Here is a tiny trained network, its code and every weight. The questions are about switching its units off for an input and a class, where a switched-off unit gives its printed mean instead of its output.

import numpy as np


def w(rows, s, z=0):
    codes = np.array(rows[::2]) - 128.0
    scale = np.full(codes.shape[1], s)
    scale[-1] = z or s
    return codes * scale


def norm(h):
    return h / np.sqrt((h * h).mean(-1, keepdims=True) + 1e-5)


def f(y):
    return np.maximum(y, 0)


def log_softmax(a):
    a = a - a.max(-1, keepdims=True)
    return a - np.log(np.exp(a).sum(-1, keepdims=True))


def net(x, mask):
    res = np.array(x, float).reshape(1, 4) / 4 @ E
    u = 0
    for l in range(4):
        y = f(norm(res) @ A[l][:, :-1].T + A[l][:, -1])
        res = res + np.where(mask[u : u + 5], y, B[l][:, -1]) @ B[l][:, :-1]
        u += 5
    return log_softmax(norm(res)[-1] @ U[:, :-1].T + U[:, -1])


A, B = {}, {}
E = w([
[98,171,162,179,79,52,76],'x0',
[73,111,54,101,116,90,120],'x1',
[156,159,102,147,253,90,105],'x2',
[127,127,130,129,128,129,129],'x3',
],0.0031)
A[0] = w([
[11,103,36,137,142,132,111,3],'0.n0',
[65,132,162,143,32,124,101,128],'0.n1',
[138,70,84,127,222,205,254,131],'0.n2',
[190,230,145,196,149,212,124,71],'0.n3',
[142,140,138,169,161,33,57,142],'0.n4',
],0.0026)
B[0] = w([
[22,29,133,133,118,2,178,150],'0.n0',
[104,157,100,169,137,157,138,228],'0.n1',
[147,150,126,54,138,93,68,255],'0.n2',
[150,82,132,162,128,57,149,181],'0.n3',
[105,181,101,137,129,155,117,224],'0.n4',
],0.0058,0.0023)
A[1] = w([
[253,108,255,168,146,158,157,65],'1.n0',
[95,39,81,82,162,100,88,166],'1.n1',
[183,76,141,23,144,146,147,40],'1.n2',
[93,103,62,122,117,95,165,4],'1.n3',
[96,84,146,65,33,190,173,68],'1.n4',
],0.0047,0.003)
B[1] = w([
[2,13,90,84,152,36,223,247],'1.n0',
[166,86,189,95,157,108,206,245],'1.n1',
[219,158,145,99,116,147,143,214],'1.n2',
[72,79,171,99,158,63,198,152],'1.n3',
[112,143,64,224,122,178,109,254],'1.n4',
],0.0054,0.0029)
A[2] = w([
[84,239,188,159,104,51,3,125],'2.n0',
[120,181,113,137,243,71,128,78],'2.n1',
[132,144,106,126,186,142,76,6],'2.n2',
[158,132,119,70,211,141,127,122],'2.n3',
[81,127,128,124,83,54,129,95],'2.n4',
],0.0054,0.0019)
B[2] = w([
[255,120,132,59,169,147,124,255],'2.n0',
[46,90,118,172,16,205,161,251],'2.n1',
[106,147,80,246,33,98,117,144],'2.n2',
[97,235,138,189,24,136,49,225],'2.n3',
[191,184,187,51,233,77,140,214],'2.n4',
],0.0046,0.0037)
A[3] = w([
[208,145,160,44,152,185,89,82],'3.n0',
[232,116,69,24,127,183,161,29],'3.n1',
[44,52,187,122,162,53,152,73],'3.n2',
[76,98,78,97,146,43,150,3],'3.n3',
[97,150,81,255,80,206,66,49],'3.n4',
],0.0061,0.0034)
B[3] = w([
[223,154,215,96,179,49,46,251],'3.n0',
[157,182,178,140,176,75,49,253],'3.n1',
[65,22,50,69,156,71,169,247],'3.n2',
[87,55,151,143,149,149,182,190],'3.n3',
[87,196,75,198,41,254,163,249],'3.n4',
],0.0085,0.0041)
U = w([
[254,210,233,50,231,17,37,146],'0',
[29,8,74,42,194,18,233,181],'1',
[71,217,59,223,31,227,158,1],'2',
],0.0085,0.0026)

Each question gives the input, the list of numbers given to net, and the class t.
The units are the neurons (one row each of A and B). Each row of codes is followed by its name. A weight is (code - 128) times the scale printed after its matrix; where a second scale follows, it is the last column's (A, B and U).
mask holds one flag per neuron, layer by layer. A switched-off neuron (its flag False) gives its mean, the last column of its row in B, instead of its output. The means were averaged over made-up inputs and are rounded, as every weight is.
A unit's drop is (log p(t) with every unit on - log p(t) with that unit switched off) / (log p(t) with every unit on - log p(t) with every unit switched off).
unit that matters most: the unit with the biggest drop
top k neurons: the k neurons with the biggest drops, biggest first
k most important neurons of layer l: the k neurons of layer l with the biggest drops, biggest first
drop when u is switched off: that unit's drop, to one decimal
input [-6,6,0,3], class 0: top neuron -> (0.n2)
input [1,-7,-7,4], class 1: top 2 neurons -> (1.n0, 2.n3)
input [3,5,5,6], class 1: top 4 neurons -> (0.n0, 1.n2, 1.n4, 0.n2)
input [-3,-1,4,-4], class 2: 2 most important neurons of layer 2 -> (2.n3, 2.n0)
input [6,5,-4,5], class 0: top 2 neurons -> (1.n0, 2.n0)
input [3,3,-2,-3], class 0: top 2 neurons -> (1.n0, 2.n0)
input [4,1,6,3], class 2: top 2 neurons -> (2.n1, 2.n2)
input [-2,2,-2,2], class 0: top 3 neurons -> (1.n0, 2.n1, 0.n2)
input [-5,-3,-5,-3], class 0: top 2 neurons -> (1.n2, 0.n2)
input [5,-6,6,5], class 1: 2 most important neurons of layer 0 -> (0.n2, 0.n3)
input [-1,-6,2,-5], class 1: drop when 1.n0 is switched off -> 1.2
input [5,-8,0,-1], class 1: drop when 1.n0 is switched off -> 1.1
input [-8,0,0,-1], class 0: drop when 0.n2 is switched off -> 0.0
input [-6,4,-5,6], class 0: unit that matters most -> 2.n1
